Below are the code and all the weights of a small trained network. Each question names an input and a class and asks about switching units off, where a switched-off unit gives its printed mean instead of its output.

import numpy as np


def w(rows, s, z=0):
    codes = np.array(rows[::2]) - 128.0
    scale = np.full(codes.shape[1], s)
    scale[-1] = z or s
    return codes * scale


def norm(h):
    return h / np.sqrt((h * h).mean(-1, keepdims=True) + 1e-5)


def f(y):
    return np.maximum(y, 0)


def log_softmax(a):
    a = a - a.max(-1, keepdims=True)
    return a - np.log(np.exp(a).sum(-1, keepdims=True))


def net(x, mask):
    res = np.array(x, float).reshape(1, 6) / 4 @ E
    u = 0
    for l in range(3):
        y = f(norm(res) @ A[l][:, :-1].T + A[l][:, -1])
        res = res + np.where(mask[u : u + 8], y, B[l][:, -1]) @ B[l][:, :-1]
        u += 8
    return log_softmax(norm(res)[-1] @ U[:, :-1].T + U[:, -1])


A, B = {}, {}
E = w([
[218,124,132,198,209,124,205,107,192],'x0',
[6,109,94,88,190,65,108,174,147],'x1',
[149,124,123,113,9,153,254,245,70],'x2',
[87,162,86,137,32,177,237,33,84],'x3',
[108,103,72,107,233,179,212,114,132],'x4',
[28,166,246,153,195,136,221,160,108],'x5',
],0.0051)
A[0] = w([
[203,128,117,127,102,86,63,100,158,2],'L0N1',
[94,117,176,99,207,93,95,107,220,82],'L0N2',
[215,96,98,140,127,122,212,104,156,109],'L0N3',
[2,125,124,100,114,144,191,136,100,106],'L0N4',
[158,104,48,25,72,94,113,142,123,178],'L0N5',
[156,125,157,111,53,64,164,249,156,78],'L0N6',
[59,147,107,74,138,114,210,139,115,115],'L0N7',
[189,174,175,168,48,139,32,81,124,62],'L0N8',
],0.007,0.0046)
B[0] = w([
[1,123,109,124,120,247,125,90,127,170],'L0N1',
[136,171,98,191,171,102,71,149,65,214],'L0N2',
[136,239,85,116,175,184,107,127,201,202],'L0N3',
[27,103,163,101,103,193,130,76,128,224],'L0N4',
[70,154,59,235,143,119,63,130,88,254],'L0N5',
[211,103,206,163,64,63,127,196,170,217],'L0N6',
[56,101,177,150,84,198,122,155,131,204],'L0N7',
[110,23,188,207,90,140,132,89,113,216],'L0N8',
],0.0069,0.0056)
A[1] = w([
[87,135,171,144,246,66,57,106,132,142],'L1N1',
[71,70,50,61,94,96,24,93,123,3],'L1N2',
[129,23,161,140,50,63,152,145,47,62],'L1N3',
[141,129,98,114,255,63,65,202,114,63],'L1N4',
[86,129,162,100,234,88,84,126,159,117],'L1N5',
[119,131,212,153,194,80,120,62,120,94],'L1N6',
[208,196,91,123,153,69,179,45,145,93],'L1N7',
[138,128,30,100,90,148,162,160,98,55],'L1N8',
],0.0083,0.003)
B[1] = w([
[138,160,55,171,103,146,110,135,109,254],'L1N1',
[83,115,56,216,110,208,118,46,195,212],'L1N2',
[127,129,180,140,146,63,63,142,130,206],'L1N3',
[181,180,133,4,165,96,169,181,117,213],'L1N4',
[146,144,103,165,65,122,117,167,142,208],'L1N5',
[108,120,90,161,112,147,96,145,93,192],'L1N6',
[167,132,166,81,192,75,88,162,104,160],'L1N7',
[87,133,124,164,131,121,88,158,97,157],'L1N8',
],0.011,0.0068)
A[2] = w([
[192,126,198,111,143,124,174,114,191,109],'L2N1',
[166,82,101,120,59,115,69,31,147,100],'L2N2',
[128,118,103,116,122,130,109,51,113,78],'L2N3',
[2,135,117,64,72,127,99,124,123,123],'L2N4',
[98,51,122,136,149,179,178,66,121,77],'L2N5',
[37,172,124,100,129,167,211,119,115,84],'L2N6',
[209,123,103,197,96,176,189,129,132,88],'L2N7',
[203,145,20,125,109,97,97,126,109,2],'L2N8',
],0.0084,0.0044)
B[2] = w([
[105,63,72,110,68,119,170,2,222,158],'L2N1',
[52,92,165,188,150,103,170,109,120,212],'L2N2',
[135,107,187,173,120,129,141,169,141,161],'L2N3',
[239,110,123,147,223,151,169,54,186,255],'L2N4',
[168,172,146,83,106,44,116,213,113,180],'L2N5',
[76,13,122,88,138,129,152,88,16,205],'L2N6',
[76,114,27,123,190,128,58,104,147,186],'L2N7',
[79,180,94,46,139,143,182,207,28,219],'L2N8',
],0.0072,0.0054)
U = w([
[67,97,80,208,126,169,98,75,122,209],'0',
[165,204,46,93,172,131,98,190,103,139],'1',
[213,119,117,85,135,104,173,145,229,96],'2',
[76,55,186,2,163,184,211,89,79,134],'3',
[146,89,234,137,76,46,89,183,108,149],'4',
[202,135,140,84,188,141,140,18,187,31],'5',
[113,121,158,62,80,107,193,109,161,1],'6',
],0.016,0.0051)

Each question gives the input, the list of numbers given to net, and the class t.
The units are the neurons (one row each of A and B). Each row of codes is followed by its name. A weight is (code - 128) times the scale printed after its matrix; where a second scale follows, it is the last column's (A, B and U).
mask holds one flag per neuron, layer by layer. A switched-off neuron (its flag False) gives its mean, the last column of its row in B, instead of its output. The means were averaged over made-up inputs and are rounded, as every weight is.
A unit's drop is (log p(t) with every unit on - log p(t) with that unit switched off) / (log p(t) with every unit on - log p(t) with every unit switched off).
The circuit of an input: a set's keep is (log p(t) with only the set's units on - log p(t) with every unit switched off) / (log p(t) with every unit on - log p(t) with every unit switched off). Starting from the 12 units with the biggest drops (on a tie, the unit counted first), units are removed one at a time, each time the one whose removal leaves the highest keep (on an exact tie, the one counted first), for as long as the keep stays at least 0.8.
units of the circuit, in order: the units of the circuit, biggest drop first
unit that matters most: the unit with the biggest drop
top k neurons: the k neurons with the biggest drops, biggest first
top k neurons in layer l: the k neurons of layer l with the biggest drops, biggest first
drop when u is switched off: that unit's drop, to one decimal
input [-8,-7,7,4,7,1], class 3: unit that matters most -> L1N1
input [4,-8,2,-6,5,-1], class 5: top 2 neurons in layer 1 -> L1N1, L1N5
input [-8,-7,3,-3,1,7], class 4: top 2 neurons -> L1N3, L0N6
input [0,0,3,8,-7,-3], class 4: top 3 neurons in layer 1 -> L1N3, L1N2, L1N1
input [-3,0,6,5,-8,-7], class 4: units of the circuit, in order -> L1N3, L0N6
input [1,7,5,-4,3,-2], class 4: top 2 neurons -> L0N6, L0N3
input [3,-8,-2,-2,8,1], class 2: units of the circuit, in order -> L0N5, L1N2
input [-1,3,6,7,-6,-2], class 4: units of the circuit, in order -> L0N6, L1N3
input [-4,0,-6,-5,1,-3], class 1: top 3 neurons -> L1N4, L0N2, L0N4
input [-3,-8,2,-6,6,4], class 2: top 3 neurons -> L0N4, L0N8, L1N1
input [8,0,5,1,7,0], class 5: top 3 neurons in layer 0 -> L0N3, L0N5, L0N4
input [7,-3,2,1,-7,6], class 2: top 2 neurons -> L0N5, L1N2
input [2,-6,-1,-2,3,-1], class 5: top 2 neurons -> L0N5, L1N1
input [5,6,6,-2,-1,3], class 4: units of the circuit, in order -> L0N6
input [4,-2,7,-6,8,0], class 2: top 2 neurons -> L1N1, L2N1
input [5,3,8,1,-4,5], class 4: top 2 neurons -> L0N6, L1N3
input [-5,-6,6,-3,6,4], class 3: top 2 neurons in layer 0 -> L0N4, L0N8
input [0,2,-3,8,-3,1], class 3: drop when L1N1 is switched off -> 0.1
input [5,-2,-8,2,8,4], class 1: drop when L0N8 is switched off -> 0.0
input [-3,-1,-8,-1,-3,5], class 1: drop when L0N2 is switched off -> 0.1
input [-2,2,-6,-8,-6,-1], class 1: drop when L0N2 is switched off -> 0.4
input [7,1,-2,4,-4,4], class 1: unit that matters most -> L1N7
